Below are the code and all the weights of a small trained network. Each question names an input and a class and asks about switching units off, where a switched-off unit gives its printed mean instead of its output.

import numpy as np


def w(rows, s, z=0):
    codes = np.array(rows[::2]) - 128.0
    scale = np.full(codes.shape[1], s)
    scale[-1] = z or s
    return codes * scale


def norm(h):
    return h / np.sqrt((h * h).mean(-1, keepdims=True) + 1e-5)


def f(y):
    return np.maximum(y, 0)


def log_softmax(a):
    a = a - a.max(-1, keepdims=True)
    return a - np.log(np.exp(a).sum(-1, keepdims=True))


def net(x, mask):
    res = np.array(x, float).reshape(1, 5) / 4 @ E
    u = 0
    for l in range(3):
        y = f(norm(res) @ A[l][:, :-1].T + A[l][:, -1])
        res = res + np.where(mask[u : u + 7], y, B[l][:, -1]) @ B[l][:, :-1]
        u += 7
    return log_softmax(norm(res)[-1] @ U[:, :-1].T + U[:, -1])


A, B = {}, {}
E = w([
[47,129,73,89,67],'x0',
[121,216,193,124,141],'x1',
[111,75,119,2,147],'x2',
[25,162,202,135,235],'x3',
[180,96,210,32,80],'x4',
],0.0098)
A[0] = w([
[251,127,147,79,140,113],'L0N0',
[150,65,201,95,75,10],'L0N1',
[239,80,132,74,105,138],'L0N2',
[99,75,108,82,201,62],'L0N3',
[170,179,121,84,106,54],'L0N4',
[164,114,132,212,121,55],'L0N5',
[133,150,201,171,172,2],'L0N6',
],0.027,0.0067)
B[0] = w([
[119,6,211,185,50,229],'L0N0',
[148,237,189,44,98,198],'L0N1',
[133,52,192,123,5,254],'L0N2',
[38,74,80,109,133,186],'L0N3',
[101,118,189,173,85,164],'L0N4',
[174,159,78,196,116,183],'L0N5',
[60,146,213,180,145,179],'L0N6',
],0.028,0.016)
A[1] = w([
[130,219,75,41,98,27],'L1N0',
[252,125,85,217,175,16],'L1N1',
[179,165,190,29,159,4],'L1N2',
[253,76,153,165,193,54],'L1N3',
[200,103,115,75,163,118],'L1N4',
[179,47,139,175,169,51],'L1N5',
[192,111,131,97,169,72],'L1N6',
],0.019,0.0032)
B[1] = w([
[84,102,206,133,94,160],'L1N0',
[108,186,59,211,21,253],'L1N1',
[111,221,101,55,115,163],'L1N2',
[37,197,134,135,6,158],'L1N3',
[105,111,94,147,152,128],'L1N4',
[75,203,97,93,87,190],'L1N5',
[129,100,150,121,104,128],'L1N6',
],0.021,0.0049)
A[2] = w([
[214,103,70,74,78,44],'L2N0',
[92,105,63,43,224,136],'L2N1',
[161,131,135,115,146,4],'L2N2',
[82,111,163,122,4,210],'L2N3',
[225,94,52,60,72,47],'L2N4',
[183,152,111,116,214,115],'L2N5',
[202,109,49,197,132,114],'L2N6',
],0.02,0.0035)
B[2] = w([
[232,56,128,166,196,137],'L2N0',
[105,67,70,114,115,149],'L2N1',
[134,86,35,84,147,128],'L2N2',
[188,177,55,98,214,253],'L2N3',
[249,20,149,189,228,137],'L2N4',
[81,169,130,157,153,128],'L2N5',
[103,136,63,117,25,147],'L2N6',
],0.02,0.027)
U = w([
[158,16,231,137,3,187],'0',
[174,179,90,114,210,14],'1',
[129,188,187,40,119,184],'2',
[32,56,63,86,167,189],'3',
[150,192,74,231,59,190],'4',
[233,54,94,130,154,2],'5',
[52,163,220,230,204,125],'6',
],0.019,0.0038)

Each question gives the input, the list of numbers given to net, and the class t.
The units are the neurons (one row each of A and B). Each row of codes is followed by its name. A weight is (code - 128) times the scale printed after its matrix; where a second scale follows, it is the last column's (A, B and U).
mask holds one flag per neuron, layer by layer. A switched-off neuron (its flag False) gives its mean, the last column of its row in B, instead of its output. The means were averaged over made-up inputs and are rounded, as every weight is.
A unit's drop is (log p(t) with every unit on - log p(t) with that unit switched off) / (log p(t) with every unit on - log p(t) with every unit switched off).
The circuit of an input: a set's keep is (log p(t) with only the set's units on - log p(t) with every unit switched off) / (log p(t) with every unit on - log p(t) with every unit switched off). Starting from the 12 units with the biggest drops (on a tie, the unit counted first), units are removed one at a time, each time the one whose removal leaves the highest keep (on an exact tie, the one counted first), for as long as the keep stays at least 0.8.
units of the circuit, in order: the units of the circuit, biggest drop first
unit that matters most: the unit with the biggest drop
top k neurons: the k neurons with the biggest drops, biggest first
k most important neurons of layer l: the k neurons of layer l with the biggest drops, biggest first
drop when u is switched off: that unit's drop, to one decimal
input [5,4,4,1,6], class 2: unit that matters most => L0N1
input [-3,7,5,5,6], class 2: units of the circuit, in order => [L0N2 L2N3]
input [7,-8,0,1,6], class 2: units of the circuit, in order => [L0N1 L0N0]
input [7,7,7,-5,-1], class 1: units of the circuit, in order => [L0N0 L2N3]
input [4,-6,8,-5,-6], class 5: units of the circuit, in order => [L0N6 L2N4 L0N0]
input [3,-8,-1,1,-4], class 3: top 2 neurons => [L0N2 L0N1]
input [-2,6,7,7,-8], class 3: 2 most important neurons of layer 0 => [L0N3 L0N0]
input [-7,3,1,8,7], class 6: top 2 neurons => [L0N6 L0N2]
input [8,-1,2,-8,-5], class 5: top 2 neurons => [L0N1 L0N6]
input [6,3,-2,-2,6], class 2: top 2 neurons => [L0N1 L2N3]
input [5,8,0,7,4], class 6: top 2 neurons => [L0N1 L0N6]
input [0,2,2,2,-8], class 3: 2 most important neurons of layer 0 => [L0N1 L0N2]
input [8,7,-4,-6,-7], class 4: top 2 neurons => [L0N2 L0N1]
input [-6,5,-7,4,-5], class 6: units of the circuit, in order => [L0N6]
input [8,-8,2,4,6], class 2: 2 most important neurons of layer 0 => [L0N1 L0N0]
input [8,-1,-8,-3,7], class 2: drop when L0N1 is switched off => 0.3
input [-4,2,2,3,-8], class 6: drop when L0N6 is switched off => 0.1
input [-5,7,-8,5,-1], class 6: drop when L0N6 is switched off => 1.1
input [6,-7,-1,6,2], class 3: drop when L1N6 is switched off => 0.0
input [8,-6,-4,-8,-3], class 5: unit that matters most => L2N4
